Each row of numbers belongs to one of the objects below and depends on some of the facts about them. Some rows are named. Which object is each other row?

There are 3 kinds of fact about the objects: budin, klazil, luzel.
budin: belongs to class; klazil: is of sort; luzel: refers to
z108 {budin=906, klazil=d, luzel=z302 z866}
z110 {budin=906, klazil=e, luzel=z253 z2 z811}
z118 {budin=985, klazil=a, luzel=z761 z489 z340}
z120 {budin=985, klazil=a, luzel=z522 z698}
z142 {budin=985, klazil=a, luzel=z260}
z148 {budin=906, klazil=f, luzel=z223 z631}
z149 {budin=986, klazil=d}
z175 {budin=573, klazil=d}
z181 {budin=985, klazil=a, luzel=z639 z981}
z19 {budin=573, klazil=a, luzel=z118 z26}
z190 {budin=573, klazil=b, luzel=z544 z675 z253 z227}
z191 {budin=573, klazil=e, luzel=z654 z313}
z192 {budin=874, klazil=g, luzel=z675 z763}
z194 {budin=906, klazil=a, luzel=z175}
z199 {budin=573, klazil=a}
z2 {budin=906, klazil=a, luzel=z868}
z201 {budin=573, klazil=c, luzel=z223 z541 z911}
z21 {budin=906, klazil=f, luzel=z400}
z215 {budin=906, klazil=f}
z223 {budin=986, klazil=e}
z227 {budin=573, klazil=b}
z253 {budin=906, klazil=a}
z254 {budin=906, klazil=f}
z256 {budin=573, klazil=b}
z26 {budin=906, klazil=a, luzel=z260 z199}
z260 {budin=573, klazil=e, luzel=z381}
z264 {budin=906, klazil=f, luzel=z278}
z275 {budin=573, klazil=g, luzel=z866}
z278 {budin=985, klazil=a, luzel=z707}
z281 {budin=874, klazil=g, luzel=z323}
z284 {budin=573, klazil=g}
z286 {budin=573, klazil=e, luzel=z868}
z288 {budin=874, klazil=e}
z295 {budin=573, klazil=e, luzel=z313}
z298 {budin=906, klazil=f, luzel=z659}
z302 {budin=514, klazil=e, luzel=z376 z786}
z304 {budin=985, klazil=d}
z308 {budin=573, klazil=c, luzel=z323}
z313 {budin=906, klazil=a, luzel=z786}
z317 {budin=906, klazil=e, luzel=z838}
z323 {budin=986, klazil=d, luzel=z675 z275}
z332 {budin=573, klazil=d, luzel=z223}
z335 {budin=573, klazil=f, luzel=z736 z786}
z340 {budin=514, klazil=f, luzel=z376 z223}
z346 {budin=573, klazil=d, luzel=z957}
z349 {budin=514, klazil=f, luzel=z118}
z376 {budin=906, klazil=f}
z381 {budin=906, klazil=g, luzel=z223 z784}
z382 {budin=985, klazil=d, luzel=z142 z302}
z395 {budin=986, klazil=b, luzel=z278}
z400 {budin=874, klazil=e}
z401 {budin=986, klazil=a, luzel=z142}
z402 {budin=573, klazil=f, luzel=z675}
z404 {budin=906, klazil=a, luzel=z489}
z407 {budin=874, klazil=a}
z415 {budin=573, klazil=b, luzel=z813 z381}
z417 {budin=986, klazil=a, luzel=z579}
z42 {budin=874, klazil=d, luzel=z110 z763 z698}
z437 {budin=906, klazil=b, luzel=z654}
z439 {budin=986, klazil=b, luzel=z761}
z440 {budin=986, klazil=a, luzel=z763}
z444 {budin=906, klazil=d, luzel=z631 z732 z654}
z448 {budin=573, klazil=d, luzel=z317 z254}
z452 {budin=514, klazil=c, luzel=z440 z522 z631}
z47 {budin=906, klazil=b, luzel=z544}
z489 {budin=514, klazil=c}
z5 {budin=906, klazil=a, luzel=z93}
z50 {budin=906, klazil=b, luzel=z223 z745}
z511 {budin=573, klazil=d, luzel=z736}
z512 {budin=986, klazil=a}
z522 {budin=906, klazil=d}
z526 {budin=906, klazil=b, luzel=z622 z223}
z529 {budin=573, klazil=f, luzel=z278 z689 z991}
z540 {budin=573, klazil=e, luzel=z175}
z541 {budin=514, klazil=c, luzel=z868}
z544 {budin=573, klazil=c}
z563 {budin=514, klazil=c, luzel=z544 z142 z786}
z569 {budin=573, klazil=d}
z579 {budin=573, klazil=b, luzel=z275 z313}
z592 {budin=573, klazil=a, luzel=z639}
z608 {budin=573, klazil=e, luzel=z579}
z614 {budin=985, klazil=c, luzel=z544 z732 z401}
z616 {budin=573, klazil=a}
z622 {budin=985, klazil=d, luzel=z340}
z626 {budin=573, klazil=a, luzel=z404 z93}
z631 {budin=514, klazil=b}
z633 {budin=906, klazil=f}
z634 {budin=985, klazil=g, luzel=z736}
z639 {budin=573, klazil=d, luzel=z786}
z649 {budin=573, klazil=c, luzel=z281 z811}
z650 {budin=986, klazil=b, luzel=z335 z616}
z651 {budin=573, klazil=f, luzel=z108}
z654 {budin=573, klazil=g}
z659 {budin=573, klazil=c, luzel=z417}
z665 {budin=573, klazil=d}
z675 {budin=986, klazil=d, luzel=z522}
z686 {budin=906, klazil=e, luzel=z201}
z689 {budin=573, klazil=b, luzel=z223 z732 z340}
z698 {budin=573, klazil=b, luzel=z47}
z707 {budin=573, klazil=e}
z732 {budin=906, klazil=a, luzel=z284 z376 z142}
z736 {budin=906, klazil=a}
z745 {budin=906, klazil=b}
z756 {budin=986, klazil=g}
z761 {budin=573, klazil=f}
z763 {budin=906, klazil=a}
z765 {budin=874, klazil=f, luzel=z199 z256}
z773 {budin=573, klazil=d, luzel=z335}
z780 {budin=986, klazil=b}
z782 {budin=906, klazil=g, luzel=z868 z317}
z784 {budin=906, klazil=c, luzel=z786}
z786 {budin=573, klazil=b, luzel=z868}
z809 {budin=573, klazil=e, luzel=z868 z541 z401 z2}
z811 {budin=874, klazil=d, luzel=z302}
z813 {budin=573, klazil=a, luzel=z381}
z816 {budin=874, klazil=a, luzel=z522}
z825 {budin=874, klazil=a, luzel=z809}
z826 {budin=874, klazil=a, luzel=z191 z866}
z828 {budin=573, klazil=e}
z838 {budin=906, klazil=g, luzel=z175}
z849 {budin=906, klazil=e}
z866 {budin=906, klazil=b}
z868 {budin=985, klazil=c}
z87 {budin=906, klazil=b}
z892 {budin=985, klazil=a, luzel=z349 z26}
z893 {budin=906, klazil=e}
z894 {budin=906, klazil=c, luzel=z286}
z895 {budin=573, klazil=b, luzel=z541 z190}
z897 {budin=874, klazil=d, luzel=z108}
z909 {budin=906, klazil=c, luzel=z540 z332}
z911 {budin=573, klazil=b, luzel=z868}
z915 {budin=985, klazil=c}
z93 {budin=906, klazil=d}
z939 {budin=573, klazil=f}
z957 {budin=573, klazil=b, luzel=z959 z541}
z959 {budin=573, klazil=g, luzel=z972 z382}
z972 {budin=985, klazil=d, luzel=z142}
z981 {budin=985, klazil=d}
z991 {budin=573, klazil=d, luzel=z868 z579}
z998 {budin=906, klazil=a, luzel=z47}

Some objects and their rows:
z42: [  2   4   3 -17   4  11  -3 -25  32   7  -4 -29  25 -29 -21  -4  15  18
   7 -17 -28   2   1  24  31 -17  -4   2   9   4  -9   9   8  19]
z110: [ 15  -9  -6   4 -19  15  22  16  -4 -12   5   6 -10   2  10  -3   8 -11
   1   5  25 -20  28  -6 -29  -1   6 -13  -6 -15 -14   2 -12 -44]
z811: [ -6  -6   2 -17   5  15 -12 -40  33  12   3 -37  22 -29 -20  -7  23  16
  -2 -17 -25  13   5  14  33 -11  -6   9   3   9  -2  -3   8  12]
z745: [-10  -4  13  35  33  17  32  23 -15 -16  23 -21   9  45 -32 -49 -15   1
 -25 -12  25 -38  -1  -1  -9  16  -1  -7 -44  23 -14  22 -31  22]
z349: [ -3   4 -16 -47 -33  12   0 -11  10  30  -4   9 -24 -40   2  36 -10  10
  22   5 -31  29  16  21  15 -17  -4  -2  66 -13   7 -21  11  20]
z5: [ 10  -5   3   4 -12 -19 -19   4   2   7 -30  37   9  12  15  24 -15  -2
   8  17 -22   2  -9 -11 -25   2 -16   1  -4 -15  10 -20  12 -17]
z828: [ -7   7  -4   1   4   4  15  13 -21   1  16  -6 -28  12  -9   1  -5 -15
 -18   4  40  15  -2  13  21  -7  27 -12   0   8   4  23 -15 -25]
z579: [ 24  15  -8  15  24  -6  31  19  27 -17  10 -14   1 -10 -33 -35  32   0
  -6 -46  38 -35 -18  -8   4  30  -6   7 -37  19 -46  11 -29  17]
z608: [ 20   9 -12  -4 -12  -2  15  13   5  -8   5  -1 -24 -18   2   6  20 -14
   2 -11  37   3   5   1  -2   0  16  -4   1  -5 -19  10 -12 -33]
z689: [ 14  13  11  52  13   9  16   6  14 -37  42 -60   1  -4 -17 -28   4 -13
  10 -43  17   4 -14 -16 -49  19   5  28 -24  28 -33  24 -30  46]
z866: [ -7  -4   6  30  33  16  35  25 -12 -11  19 -16  10  41 -35 -51 -11   2
 -29 -13  29 -41  -1   1  -2  16  -6  -8 -46  19 -17  19 -33  13]
z181: [  3  -9   4   0  -6 -24 -24  -9   7  12 -33  32  11  -5   1  28  -1  -6
  12   7 -13  18 -14  -1  -6  -3   0  13   2  -3  10 -23  15   0]
z281: [ 19   0   4   7  26 -17  24 -32  27  30 -16  34  23   3 -19  -7  37 -24
  59 -41 -12  -1  25   2  18 -35   1  31 -44   7 -32  43  -4   8]
z191: [ 19   3 -14  -6 -13  -3  18   6   6  -3   2  -5 -30 -17   2   2  25 -15
  -6 -14  42   8   0   0   1   0  14   0 -10  -4 -17   3 -18 -29]
z227: [ -9  13   6  29  43   8  22  21  -7 -10  34 -24   2  27 -45 -42  -2  -6
 -22 -24  36 -14 -18   3  21  21   7   2 -29  34 -17  30 -26  18]
z626: [ 12  11  -2   2  -3 -30 -30   2   8  12 -20  29   3  -7   6  32  -5  -7
  13   3 -12  28 -27  -7   0   8  -6  12  11  -3   6 -12  16 -13]
z736: [-13 -10   8  -1   3 -23 -16   4 -19  17 -33  34  -3  39   8  18 -32   1
 -17  26 -15   6 -20   0   3   0  -5  -9 -14  -6  31 -12   5  -4]
z526: [ 11  -4  12  48   8  16  29  12   8 -37  26 -43   9  15 -13 -37  -2  -4
   2 -30  12 -30   4 -18 -63  18  -6  14 -40  14 -30  14 -34  36]
z563: [-11 -19 -11 -30 -22  26  -2 -10  19  20  20 -12 -27 -22 -37  19   6  -5
  -5  -4   9  35  16   6   5  20  13   3  41  16   1 -40 -10 -16]

Name these rows:
No name comes twice in this set of rows, the named rows included.
[-12 -17   5  22   5  12 -52 -22   0  22  13  28  39  -4  -5  17  -4 -20
  18  23 -16  51   7 -16  -9   0 -17  36  22   5  15 -32  33 -53] : z142
[  9  -3   8  12 -13 -22 -21  -4   6   6 -29  25  14 -11   5  34 -13  -8
  22   7 -20  22 -17   5 -24 -10  -2  17   6  -9   6 -15  13   9] : z118
[  7  -6   5   6  -7 -19 -23  -4   7  11 -29  35  18 -10   1  30  -7  -7
  18   8 -15  17 -14   3 -10  -5  -3  14   8  -6   6 -19  17  -6] : z892
[-28  -5  13 -24  -2   7 -16  23 -20 -32   3   0  -7  11 -12  21   1   7
 -11  26  10 -25  14  13  20  27  58 -44  45  22  26  -2  25  -9] : z868
[ -3 -15   7  19  -8   0 -39 -11  -3  11  -4  21  19  15  16  18 -19 -11
   8  23 -24  28   2 -25 -35   8 -23  19   4  -9  18 -28  19 -38] : z732
[ -9 -29 -13 -32 -14  16  20 -25  17  26  20 -10 -46  -7 -31   4  29 -22
   5 -26  29  31  28  -9   0  17  25  17   2  24 -10 -27 -30  -1] : z302
[  1  16   9  17  36   1   3  26  15 -49  40 -18  13  10 -27 -30  39  -4
  18 -36  16 -49   7 -31  -7  63  30  -6  -1  46 -32  21   5  16] : z911
[ 10   6  -3  -3  -3 -33 -30  -5  11  12 -23  24  -4  -6   8  29   1  -7
   9   0 -10  30 -29 -12   2  11  -4  13   2  -2   8 -19  13  -7] : z592
[  0   1   3 -16   4  11  -5 -29  32   8  -1 -34  23 -29 -20  -4  16  17
   6 -18 -28   7   3  22  31 -14  -4   5   6   5  -5   5   8  20] : z897
[-11 -21  22  28 -23  13  30   3 -31 -26   4 -33 -22  26  13   1 -32 -13
  -2  17  15   2  18  15 -53 -30  33  -8 -14  -8  16  23 -27  21] : z223
[-17 -16  16   7   2 -18 -13   4 -19  13 -35  36  13  34   2  17 -35   1
  -5  33 -18   0 -10  10  -2 -11   0  -9  -8 -12  31 -10  11  -3] : z512
[-15 -15  18  35  34  19  36  18 -14 -17  16 -20  19  39 -41 -52 -10   0
 -20  -9  27 -45   6   6  -9   9   0  -7 -45  19 -13  17 -29  19] : z780
[ 12  13   3   7 -32   2 -14  12   5 -34  13 -38 -21 -28  14  29  -5  -1
   3   4   4  24 -11   3 -34   9  27  -8  37  -1   4  -1   3  -1] : z201
[  4  17 -14 -33 -30  -4 -21  -9  -1   4  -6  -4 -18 -39  41  28   0  14
  -2  17 -16  24  -7   7  16 -15  -3  -8  44 -24  17 -10  23  -4] : z529

The same objects again, as new rows of numbers:
Named rows:
z512: [ 10   9 -12  -6  -9  18 -20  12  12  -1 -16  13 -23 -10   6   6  -1 -41
  21  -3   3   7  -7 -12 -17 -18 -17   3]
z5: [  2 -11  -8  -7   0  -8 -21  31   1  -1  -9  19 -15   5   5  -8   5 -21
  19  -3  24  17 -11  -7 -14 -21 -23  -6]
z998: [  0 -13  -7  -6  -1  -9 -21  33   0  -1 -10  18 -17   8   7  -9   6 -19
  18  -3  24  15 -10  -7 -13 -23 -24  -6]
z736: [  2   9 -12 -13 -12   4 -21  21  13   0  -8  24 -22  -8   3   6   0 -45
  18  -4  13  18 -12 -12 -23  -6 -21  -1]
z50: [ -3  -6   3 -26  20  -9 -10  -2  -9   4  33 -15  16 -18  -7  -5  -7   7
  -7   5  -3  29   9  10 -13  10  17  -9]
z579: [-12  -7   8  17  -2 -13  -2 -18   7  17   3 -19  12 -18  -7  -4  -9  18
 -24  18 -14  -8  13  17   6   3   1  -7]
z911: [ 13 -12  15  18  -6   6  -7 -42  19   7  16 -15  36  -9 -25  -6  -3  16
  -5   0  12 -13  15  -4   7  -5  22 -11]
z452: [  9   5  -5 -43  -9 -61   8   3  -9  -1  32  -5  30  38  15  -7   1  47
 -21 -19 -48  -9   6 -12  42  52   3   1]
z915: [ 32  26  -1 -22 -15 -15  16 -26  -6  10  17 -24   9  23   8  21  -5  36
 -19 -25 -61 -24  -2 -10  30  46   6  12]
z201: [ 32   4  -6 -16   2 -11  -6 -17 -21   3  45 -27  33  38  -1   4  -7  66
  -6 -28 -34 -23   3   6  12  25   5   7]
z175: [  4  10  -1 -10  -8  15  13 -13  22   5  10 -15   4  -3  -5   8  -3   1
 -10   2 -33 -24   1   5  -5  24   5   7]
z981: [  6  13   2 -15  -5   4  17 -22  -1   5  -6 -15  -4 -15  -1  16   1   8
 -13  -3 -32 -14   2  -9  13  28  14  10]
z149: [  7  21   0 -20  -1   5  13  -5  16   8  23  -9  -3  -2  -8   7  -2 -13
  -3  -5 -44 -10   2   1  -1  17   6   4]
z569: [  5  11   0  -7  -7  15  10 -16  20   5  13 -12   5  -2  -5   9  -4   1
  -8  -1 -30 -21   0   4  -7  23   7   8]
z93: [  2  15   0 -33  -2  -5  14   6  20   5  29  -3   0   2  -8   7   0 -17
  -3  -7 -33  -2  -4  -1  -6  29   6  -1]
z448: [  2  -4   4   5   3   1   8  -9   4   7  12 -13   9  11  -6  -4   0  27
 -10   0 -20 -20   2   8   3   9   3   3]
z286: [-12  -7   4  27   0  27  25  -8   1 -20  -3  20  19   1 -35  -6  15   2
  21 -11  35 -47   1  -8   8 -25  13  -2]
z302: [-46  12   0  16  13 -20  28  20 -28 -14  -5  58  -2   1 -11 -13  11  -2
   0   5  25  13   0 -17  12  15  16   8]
z254: [ -2   6   2 -12  -9   2 -10  -5  20  -3   6  -3   3 -24   8   7 -12 -53
  -5  10  12  33   5   4 -13   3   8 -12]

Rows to name:
No name comes twice in this set of rows, the named rows included.
[ 23  14  -2 -30   0 -41   8   9  -7  11  55 -14  17  49   2   1  -3  40
 -11 -28 -52  -6  -6   6  18  33  -4  -2] : z909
[ -5  -8  -2 -11  12  -7 -24   1 -16  -8  15  -7  13 -23   7  -3 -11 -17
   1   7  32  44  10  11 -14 -10  10 -13] : z148
[ 15  -9  20  15  16   4  28 -10  -3   7  -5 -11  -7  30  13  -6   9  28
 -17  -3 -17   2  -6 -12  16  13  21  11] : z972
[  3  -8  -6  16  -3   0 -19   3 -24   2 -44  13 -21 -10  11   1   5   7
   8   1  27   6  -4 -16   4 -21 -18   4] : z181
[-14 -14  -7 -26  15 -15 -33  -8 -37 -23   2   5  29 -32  18 -10 -10   1
  -4  13  47  56  22  -8   0   9  25  -6] : z340
[ 31  25  -2 -10 -18  -7  12 -19  17  11  35 -22  14  40   6  14  -9  25
 -17 -21 -61 -27  -4   3  12  43   0  12] : z544
[  2 -12   3  -3  21  14 -16 -22 -15   2  19 -26  21 -21  -3  -4 -11  28
 -10  12   6  15  15  15 -18   5  21   1] : z689
[-13   3   2 -40  -6 -19  -1 -16  19  -5   7  -1  20 -31   7  -2  -4 -16
 -21  13 -14  22  16 -15   8  43  25  -2] : z631
[-15  11   6  59  -7  -8 -21 -23 -13  16  -7  11   3 -17  -1   1 -21  -5
 -19  21  26  31  10  13  -5 -10   0  -5] : z335
[ 15  21  -7 -53 -18 -43  10  -7   7  -3  35  -2  27  29  14   6  -3  22
 -18 -21 -56  -6   4 -20  31  67  10   7] : z489
[-20 -11   1  19  23  34  30  15 -15 -21  -5  11  -3   7  -7  -8  12   3
  11   3  24 -21  -5   7 -12 -14  12  10] : z260
[ 13  -3  19  18  15   0  27 -10  -7   9  -4  -7  -9  27  11  -5   8  29
 -19  -1 -17   4  -6 -11  16  16  19  11] : z382
[ -7  -4  10 -13   9 -20   2   1  11  11  24 -10   9  -8  -5  -7  -4  -2
 -15  10 -14  19   6  10  -2  11   9 -12] : z437

Now the same objects, written a new way:
Some rows with their names:
z42: [  9  -6   4   4  19 -17  15 -21  -3 -14   2  -1  11   3  -4  -2 -13  -8
  12   5  11 -28 -14  21   6  -7 -19 -20   1  17]
z972: [  4  -5   5  11  19 -14  16 -26   7 -14   6  -7  10  -1  -5  -3 -20  -2
   6   3   5 -38  -6   8  -5  -9 -11 -21  -3  14]
z529: [ 16  11   6  -5  10 -22  20 -24   2 -12   1  -6  10  -4  -8  -1 -10  -4
  13   9  18 -24  -8  21   1  -4 -17 -18  -9  16]
z732: [-18   5  12  -1  14 -11  18 -12   0 -11  -2 -11   6   3  -4   3 -14   1
  13   2   4 -30  -7  26   8  -9 -20 -11 -11   9]
z452: [-26   3  10   6  16 -18  14 -14 -10 -15  10   1   4  10   5  -6 -15 -12
  14   6   4 -21 -18  16  15  -3 -20 -14 -23   9]
z120: [-20  -1   9   3  11 -18  17 -15  -3 -17  -2  -6   8  17  -8 -12 -18   3
   9  -5  13 -31  -7  16   9 -11 -13 -13 -12   6]
z47: [-15  -5   7  11  21 -11  12 -17   4 -13  11  -8   5   1  -1   2 -17  -7
  11   9   3 -43 -14   7   5  -8 -21 -23 -15  20]
z634: [-31 -12  14  12  12  10  14 -22  -4  -3  -5 -27  14  33  -8 -19 -15  -4
  11   1  21 -32  21 -11   9 -11 -19 -15 -28  13]
z959: [-23   8  10   3   6  -9  17  -9   3 -14  -9 -15   0   7  -6   3 -10  -6
  14  13  10 -30  -3   6   8  -3 -17  -9 -25  17]
z407: [-14  -1   9   3  14  -9  17 -11  -6 -13 -13 -10   7   8  -2   4 -10  -3
  15   4   4 -21  -6  30   9  -5 -19  -6  -6  11]
z215: [ 13   3   9  -2  14 -15  20 -22   6  -9  -2 -12   9  -2  -6   5 -13   3
  14   6  12 -30  -4  22  -4 -10 -20 -17  -4  15]
z654: [-21   7   9   4   7 -11  17  -5   6 -15 -11 -15  -2   9  -2  11 -13  -7
  15  16   4 -35  -2   6   5  -3 -17  -7 -24  19]
z616: [ -1  -4  12   0  14  10  18 -15  -2  -3  -1 -21  14  20   7   7 -17 -18
  16  10   0 -26  16   6  -6  -2 -22  -5 -17  15]
z756: [-32   4   9   9   9  -9  16 -13   5 -15 -12 -17   1  15  -8  -1 -15   1
  11   8  11 -33   0   1   6  -6 -14  -9 -23  14]
z893: [-60   9  18  -1  -2   3  16   6  10  -9 -21 -26  -7  11 -18   4  -6   8
   7   7  18 -39   5  -1  23  -8 -19   0 -29  16]
z254: [ 19   8   3   3  30   4  20 -23  11  -7 -23 -28  -6   5  -1   3 -12  15
   4  11   9 -36  -7  36  -9  -2 -21 -10 -12  16]
z284: [-22   8   9   5   8  -9  17  -5   7 -15 -12 -16  -3   4  -2  14 -12  -6
  15  17   2 -34  -1   4   3  -2 -17  -6 -24  19]
z849: [-59   9  18   0  -2   3  16   6  10 -10 -21 -26  -7  10 -18   4  -6   8
   7   7  19 -38   4   0  23  -8 -19   0 -29  16]
z489: [-33   6  10  21  12  -7  16 -15  -8 -13   8 -10   5   1   7  16 -12  -5
   9  13 -11 -15 -14  15  -9  -1 -23  -7 -13   9]

Name these rows:
No name comes twice in this set of rows, the named rows included.
[  8   9  10  -5  13 -24  19 -24   4 -11   1  -6  10  -8 -11  -4 -11   3
  14   3  19 -28 -10  28   6 -11 -19 -22  -5  13] : z264
[ 18  -8   8   4  18   5  16 -32  -5   1  18 -15  22  14   2 -10 -15 -22
  13   9  14 -24  10  -2  -4  -3 -22 -22 -11  19] : z511
[  8  -3   8   2  19 -14  17 -22   5 -11  14  -6  11  -3  -2   4 -17  -5
  12   4   6 -36 -11  16  -2  -9 -20 -22  -3  17] : z108
[-35   9  13  11  10 -17  18 -24  -3 -13  -3  -9  12  -6 -13  -8 -11   4
   8   0   7 -19  -5  18   9 -12 -13 -14  -7   2] : z892
[-61  11  18  -1  -2  -1  15   4   7  -9 -19 -24  -6  10 -21  -6  -4   8
   6   4  26 -36   1   3  30  -9 -19  -4 -31  14] : z686
[ -5  -2   5  13  18  -6  13 -21   2 -11  11  -9   5   3   2   2 -15 -17
  11  15   3 -35  -9  -3   3  -2 -18 -20 -18  22] : z786
[-32   0  11   9  23  -8  13 -17 -13 -10   8  -8   3  10   1 -12 -13  -4
  12  -1   3 -28 -16  23  19 -10 -23 -19 -21   7] : z894
[-13  12  11   0  12 -13  19 -15  -1 -11  -4 -10   6  -2  -2   3 -11  -9
  13   9   3 -21  -6  18   5  -2 -18  -8 -13  11] : z813
[-26   4  10   9  19 -11  14 -15  -6 -14   4  -4   1   9   7   1 -16 -12
  14  10  -4 -22 -15  16  10  -2 -20 -10 -23  10] : z541
[-29   0  11  24  -4  -1  22 -16 -19 -10  14 -22  14  18  -8   7  -5  20
   0  -3  20 -10 -14  20 -23  -8 -32 -16   6   5] : z5
[  8  -1   8   2  18 -16  16 -25   2 -10  14  -6  11  -3  -5  -4 -14  -4
   9   3  10 -32 -14  19   3  -9 -20 -24  -4  15] : z444
[-25  -1   9   6   9 -11  15  -5  -2 -15 -20 -11   1  16  -6   5 -10  -2
  16   9  10 -32  -4  13  17  -6 -19  -9 -18  17] : z281

